(in the rows, 128 means zero)
Facts:
nagal {φ=c, κ=gerikam}
paskanuk {α=kebrol}
klugon {α=tezubrok, mosel, φ=c, κ=ripuflar}
ludeger {α=gure, kebrol, flili, φ=g, κ=diplafli}
stiflu {α=klozuk, kladrum}
fiplopok {φ=f, κ=riskur}
kugal {φ=g, κ=mosel}
fibra {α=skepin}
treplege {φ=a, κ=vipen}
mosel {α=pugrum, flaklus, flobe}
vaba {α=flabo, φ=b, κ=dutroflol}
fistes {α=skepin, bukiklon, φ=g, κ=zofo}
nufi {α=bilon, fistes, φ=f, κ=ripuflar}
flili {α=zopu, tutul, flaklus, φ=f, κ=diplafli}
bezi {α=pladrin, flaklus, φ=a, κ=skepin}
napas {α=skabrogem}
meklur {α=botol, φ=b, κ=diplafli}
pogutrim {φ=b, κ=paskanuk}
zugok {α=stufon, bribrufli, φ=a, κ=skepin}
fitrin {φ=b, κ=stiflu}
dutroflol {α=flaklus}
baflem {α=pugrum, φ=g, κ=brobropem}
floskimon {φ=f, κ=paskanuk}
dralofli {φ=d, κ=destigel}
taber {φ=a, κ=mosel}
klozuk {α=flaklus, φ=f, κ=ripuflar}
latrus {α=nomem, drosur, φ=a, κ=riskur}
skepin {α=flaklus}
trofas {φ=g, κ=stizu}
troma {φ=b, κ=mosel}
klogrin {φ=c, κ=vipen}
dudal {α=letrepim, bravon, flaklus, trelis, φ=c, κ=destigel}
radre {φ=d, κ=diplafli}
digo {φ=f, κ=gerikam}
noluk {φ=a, κ=tugo}
rezam {α=flaklus, φ=c, κ=kligrevum}
pladrin {α=fletosun, φ=b, κ=riskur}
noli {α=bravon, φ=a, κ=paskanuk}
todo {α=klozuk, rezam, flobe, φ=f, κ=paskanuk}
riskur {α=gribro, flobe}
buren {φ=d, κ=zofo}
kebrol {α=destigel, φ=a, κ=pegi}
rarus {φ=b, κ=pegi}
flabo {φ=a, κ=pegi}
fevuk {α=flaklus, lunum, φ=b, κ=skepin}
sano {α=botol, flaklus, φ=a, κ=vipen}
rafo {α=fibra, stiflu, skuve, zeguk, φ=a, κ=paskanuk}
stizu {α=vaba, bilon}
vipen {α=flaklus, destigel}
vapun {φ=a, κ=pegi}
drostis {α=vaba, φ=a, κ=fibra}
gripadan {φ=b, κ=taskom}
zeklel {φ=a, κ=skepin}
nogu {α=vipen, φ=a, κ=gogek}
bukiklon {φ=c, κ=tugo}
tezubrok {α=flaklus, zeguk, φ=e, κ=zofo}
brobropem {α=zista, fibra, noluk}
budek {α=fibra, fitrin, φ=g, κ=zofo}
kobrel {φ=b, κ=vubak}
grosek {α=flaklus, φ=e, κ=napas}
stufon {α=fibra, figrel, pugrum, zibruk, φ=e, κ=gugra}
kliskodrel {φ=f, κ=platifluk}
drabu {α=fletosun, negur, φ=e, κ=bragros}
flason {φ=a, κ=tugo}
nomem {α=botol, φ=c, κ=gugra}
fosas {α=bilon, tutul, klozuk, stizu, φ=d, κ=vubak}
gerikam {α=flaklus}
botol {φ=a, κ=napas}
zopu {α=flaklus, φ=d, κ=diplafli}
zista {φ=b, κ=brobropem}
bribrufli {α=kogim, gribro, φ=c, κ=ripuflar}
dretis {α=radre, flaklus, nuflograr, φ=g, κ=pegi}
kladrum {α=kogim, flaklus, vipen, flobe, φ=b, κ=vubak}
gure {α=vipen, φ=b, κ=pegi}
drosur {α=tutul, φ=a, κ=mosel}
negur {α=skepin, φ=f, κ=gugra}
flaklus {φ=e, κ=destigel}
zeguk {α=tutul, flaklus, φ=f, κ=vipen}
stezek {α=tamak, φ=c, κ=dutroflol}
vevok {α=dutroflol, flabo, φ=b, κ=gogek}
letrepim {α=rezam, trelis, φ=d, κ=gugra}
zakek {φ=f, κ=tozas}
kogim {φ=a, κ=stizu}
graflus {φ=a, κ=bragros}
pugrum {α=flaklus, φ=a, κ=gugra}
gribro {α=fletosun, tutul, fitrin, destigel, laflin, φ=a, κ=vubak}
gezi {φ=b, κ=diplafli}
nuflograr {α=destigel, φ=d, κ=gogek}
tugo {α=fibra, vipen}
voku {α=stiflu, φ=a, κ=dutroflol}
brisel {α=gripadan, kludre, φ=d, κ=bragros}
laflin {α=skepin, φ=a, κ=pegi}
treki {φ=a, κ=destigel}
poba {α=pogutrim, gribro, nusker, φ=c, κ=gugra}
vagril {α=gure, tutul, φ=b, κ=gogek}
nusker {α=klozuk, flaklus, flili, φ=a, κ=bragros}
klostir {α=foflor, φ=b, κ=zofo}
bilon {α=flaklus, φ=a, κ=riskur}
puskupluk {φ=c, κ=destigel}
foflor {α=vipen, φ=d, κ=stizu}
zibruk {α=tutul, φ=e, κ=vipen}
skabrogem {φ=d, κ=vipen}
brapok {α=tutul, flaklus, bukiklon, destigel, φ=a, κ=riskur}
pubrok {α=botol, φ=d, κ=gogek}
kludre {α=trelis, φ=d, κ=skuve}
soti {φ=a, κ=kligrevum}
kibuta {φ=g, κ=skuve}
flobe {α=destigel, φ=f, κ=zofo}
tamak {α=flaklus, φ=e, κ=diplafli}
skazur {φ=a, κ=zofo}
kloveku {φ=b, κ=riskur}
buvin {α=flaklus, φ=a, κ=brobropem}
skimim {α=zofo, zopu, zeguk, φ=a, κ=mosel}
vubak {α=pogutrim, klozuk, stizu}
robraker {α=flabo, φ=c, κ=skepin}
giplum {α=fibra, flaklus, φ=d, κ=diplafli}
tutul {α=flaklus, φ=b, κ=destigel}
bravon {φ=c, κ=gugra}
lunum {α=buvin, pogutrim, klozuk, φ=g, κ=zofo}
fladrubruk {α=flaklus, φ=a, κ=fibra}
fletosun {α=flaklus, destigel, φ=g, κ=skepin}
figrel {φ=b, κ=mosel}
trelis {φ=d, κ=skepin}
pegi {α=kogim, klozuk, rezam}
beluk {φ=d, κ=tugo}

Known rows:
treki: [116 128 141 111 124 127 142 153 112 155 138 107 119 125 122 130 125 154
 121 122 108 112 128 121 119 113 126 124 122 134 103 134]
baflem: [131 114 126 133 110 129 130 129 135 119 116 134 126 125 134 127 135 121
 129 136 120 131 133  94 121 113 125 119 135 135 140 144]
bukiklon: [138 127 119 116 156 121 135 114 158 151 152 116 119 121 114 118 159 113
 146 137 118 149 118  94 114 131 155 117 125 133 131  94]
letrepim: [127 127 100 191 110 119 153 134 131 149 121 146 130 139 108 130 100 112
  95  95 101 122 155 118 131 113 125 102 110 160 106 137]
fevuk: [121 104  88 187  90 137 104 119 100 105 103 148 118 136 139 101 157 152
 120 114 157 141 152  98 119 110 151 129 142 136 139 135]
fitrin: [141 126 117 111 178 132 121 129 160 118 157 108  85 111 154 137 144 122
 104 148 124 149 130  96 121 131 145 108 146 147 145 113]
kogim: [118 127  94 131 174 132 135 115 150 147 168 109 112 129 123 143 133 102
 128 135 113 137 121  97 119 121 154 101 127 157 108 120]
kibuta: [129 126 136 115 115 141 132 148 122 153 134 106 113 112 142 114 125 152
 131 135  99 118 133 120 124 121 127 125 124 130 121 123]
brapok: [117 105 130 134  92 109 127 132 114 103 103 155 144 137 116 148 142 126
 135 120 139 134 109  83 118 111 130 131 134 126 139 164]
zeguk: [132 109 115 139 129 122 120 123 151 134 136 122 134 126 113 119 144 109
 133 131 134 132 120  90 115 128 150 122 136 140 151 123]
budek: [ 99 162 126  86 118 128 126 147 131  93 140 148 122 110 174 142 165 102
 139 144 137 146 169  83 120  93  89 144 110 155 157 169]
pladrin: [142 109 110 148 133 126 115 131 147 125 122 127 124 122 139 122 137 133
  99 121 132 138 133  87 119 133 137 119 142 139 144 133]
dudal: [118 116 119 194  71 130 148 129 136 136  92 163 161 135 113 112 112 117
 116 117  99 120 158 128 111  92 111 116 103 151 130 158]
pugrum: [125 116 114 134 150 115 130 133 150 140 144 118 115 132 104 141 136 110
 127 129 122 142 113  85 120 129 157 103 141 144 120 137]
stufon: [125 109 135 119 118 124 127 142 129  92 119 128 109 131 130 144 150 132
 112 143 122 130 125  97 114 101 118 116 157 144 149 155]
trofas: [128 127 141 109 118 138 133 143 123 152 129 103 111 113 138 113 128 157
 133 133 100 118 141 122 121 123 119 123 122 129 117 124]
rafo: [112 117 128 120 100 124 137 130 101  91 102 150 121 143 122 164 145 122
 131 133 126 128 128  90 116  90 111 123 139 144 139 169]
stizu: [131 154 109 120 182 139 115  69  88  93  98 132 148 148 112  98 114 103
 165 124 170 109 121 214 155 166 117 156 154  82 129 107]
tamak: [143  93 116 133 110 155 117  89 146 144 130 144 169 116 157 157 121 132
 124 143 129 128 102  99 123 132 157 137  92 146 121 116]
vaba: [138 124  86 115 172 150 126  92  86 155 102 105 120 123 135  92 143 163
 115 115 142 100 146 100 108 140 133 139 126 115 126  93]

Rows:
No name comes twice in this set of rows, the named rows included.
[136 121 150  88 145 111 161 154 126 162 122  98 125 125 103 127 105 141
 111 119  94  89 120 115 115 123 102 120 121 125 119 145] : vapun
[129 131 130 123 128 122 144 118 137 114 123 137 117 130 120 144 158 113
 132 157 114 139 135 110 109  93 123 112 136 150 145 131] : bribrufli
[123 105 134 125 104 125 127 138 123 101 112 144 128 132 131 143 145 130
 124 131 129 128 124  92 117 101 123 127 139 137 149 152] : drabu
[161 104 140 110 158 105 131 142 172 132 120 111 126 114 129 128 114 121
  85 119 118 125 110  76 116 146 124 110 144 125 167 134] : gure
[135 114 127  95 168 105 152 128 148 124 121 115 120 132 103 153 126 104
 115 133 111 122 100  79 118 120 116 109 139 138 143 154] : laflin
[107 152 106 174 153 144  84 114 128  66 174 137  75 153 119 115 152 115
 185 155 174 180 125 227 169 151 179 116 193 102 112  95] : skepin
[122 115  92 146 133 126 131 108 127 140 122 134 147 137 112 125 130 107
 131 111 137 122 119  92 118 127 153 124 124 140 123 142] : buvin
[125 142 141 142 132 122 115 112 129  44 106 162 138 144 120 139 107  89
 154 140 152 137 117 208 160 141 106 133 167 103 148 151] : riskur
[143  98 133 132 112 104 142 133 146 124  80 135 162 126 107 121 110 109
 115 120 103 110 120  77 116 124 103 125 135 129 164 171] : dretis
[120 131 133 175  84 123 148 149 114 153 114 147 125 135 133 139  93 136
  90 106  92 118 166 137 129 102 105 121  96 151 100 144] : brisel
[ 98 117 122 143  85 132 122 138  96  92 136 139  90 149 124 155 160 144
 140 141 129 152 139 108 125  81 140 114 151 152 115 153] : zugok

Now the same nodes, written a new way:
Known rows:
vapun: [151 111 132 133 139  98 187 194 115 141 133 145  78 104 122 109 104 143
 101 140 125 131 133 123 130  84]
zeklel: [165 111 149 135 148  98 146 156 115 117 174 142  88 105 120 117 102 117
 110 149 130 117 133 114 133  83]
soti: [155 110 143 137 141 100 148 153 116 117 159 144  86 105 123 113 101 117
 119 146 135 122 132 115 133  82]
tozas: [149 153 135 130  99  99 115 136 188 115 134 152  80 137  73  98 102 147
 122 138 166 139 149 124 195 109]
skuve: [150 152 135 129  99 100 115 135 187 115 134 153  80 135  74  99 101 145
 122 139 166 140 147 123 193 110]
kibuta: [144 109 119 130 143  99 115 158 117 114 128 142  96 105  73 114 120 138
  96 138 146 131 133 115 147  82]
beluk: [143 109 135 134 119  99 114 173 117 117 159 144  92 106  93 145 120 121
  96 138 135 123 154 112 163  88]
vaba: [152 108 125 139 102 131 114 139 118 114 119 149  91 106  75 102 117 142
 101 140 118 112 154 113 135  84]
stizu: [155 148 139 135  87  98 113 135 180 117 119 153  80 137  70  92 101 163
 129 138 133 124 159 122 173 106]
flili: [144 111 117 136  90 143 116 154 135 122 124 143  88 105  76  91 121 115
 107 138 119 114 164 121 213  90]
tutul: [143 110 113 130  87  99 117 160 124 136 122 157  95 106  72 117 102 126
  96 138 120 122 173 112 180  82]
bezi: [151 110 129 134  96  98 150 151 112 146 131 142  98 107  83  95 104 117
 136 140 120 129 134 124 137  83]
ripuflar: [150 151 135 129 101 101 116 134 185 116 135 153  79 136  74  99 102 145
 120 138 164 139 148 123 193 109]
taskom: [151 153 135 130  99 102 113 134 189 116 132 153  79 137  74  99 102 147
 121 139 165 140 150 124 194 110]
latrus: [161 110 140 152 119 116 166 142 113 119 136 142  90 105 113  91 102 126
 115 144 119 113 133 115 131  82]
gerikam: [143 154 118 131  90 101 117 135 164 151 121 154  78 128  71  91 104 138
 154 138 123 160 169 144 209  99]
digo: [143 108 124 130 127 100 113 170 119 113 138 146  96 106  81 137 126 130
  95 138 140 127 147 112 160  86]
voku: [159 110 140 151 116 120 164 139 114 119 131 142  90 107 107  91 102 125
 131 145 118 114 134 115 130  82]
vevok: [149 109 121 135 100 124 114 141 117 114 119 150  91 103  76 112 111 139
  99 140 120 111 154 113 138  83]
brisel: [144 109 130 145  95 115 117 156 114 121 134 143  95 104  82  97 119 134
  95 138 119 116 162 113 149  87]

Rows:
No name comes twice in this set of rows, the named rows included.
[143 109 117 134 113 114 114 145 114 113 120 143  99 105  70  91 117 152
 101 137 120 124 136 116 137  83] : baflem
[143 153 115 156  88 100 118 135 187 137 121 143  79 104  71  89 101 198
 151 156 137 165 168 119 178 115] : fibra
[146 189 114 134  89 132 117 137 146 114 129 161  78 156  85 101 103 163
 141 139 195 193 188 113 132 159] : zofo
[143 183 113 131  90 100 118 137 145 132 128 153  79 131  70  90 104 128
 134 137 119 125 149 160 206  95] : vipen

The same nodes again, as new rows of numbers:
Known rows:
meklur: [121 119 134  82 168 144 140 136  84 160 153 129  91]
vevok: [155 144 129 120 121 160 121 121  91 135 127 124  95]
laflin: [173  81  82 116  77  98 170 135 144 113  53 159  81]
pegi: [128 153 122 128  80 174 172 131 120 100  82 183  78]
vapun: [151  86 160 128  91 134 136 144 144 137  55 154 102]
rezam: [113 137 130 139 108 118 110 117 118 147 123 148 185]
letrepim: [147 126 160 154 151 116  80 140 141 115 129  98 168]
gugra: [146 181 111 150 164 130 118 114 143  62 172 104 137]
negur: [191 109  95 128 147  71 129 110 156  75 134  93 131]
skepin: [148 186  44 123 119  90 161  83 148  63 166 150 148]
stufon: [174 118 136 141 136 121 117 126 146 104 138  99 144]
kladrum: [122 175 155 140 115 147 144  95 138 148 146 155 160]
flobe: [ 68 149 127 182 167 111 118  89 102 192 154 108 144]
destigel: [129 178 128 184 177 148 157 102 131 109 144 145 112]
dralofli: [133 115 148 143 128 127 105 147 119 132 104 121 134]
grosek: [131 132 133 120 113 115 130  96 135 138 137 140 167]
soti: [134 103 144 128 130 111 116 137 149 124 110 116 133]
buvin: [114 117 136 114 118  92 122 107 165 138 133 136 183]
floskimon: [146 103 160 124 138 122 117 124 138 116 114 111 125]
giplum: [ 81 101 121  94 158  89 147 140 135 160 150 151 165]

Rows:
No name comes twice in this set of rows, the named rows included.
[135 126 179 206 185 130 123 123 124 168 112 138 142] : nuflograr
[169 127 140 117  84 179 142 128  83 146  72 161  61] : rarus
[120 114 130  83 167 148 148 138  89 163 153 130  89] : gezi
[132  41 120  90 119 182 139 199 109 158 126 109  75] : drosur
[138  77 139 146 160 145 141 154 129 161 122 118 101] : gribro
[ 83 146   5  88  94  59 131 119 108 149 170 103 106] : fistes
[ 78 138  97  88 189 125 179 140 122 117 179 145  98] : diplafli
[152  96 191 195 146 141 161 121 154 172  61 167 110] : kebrol

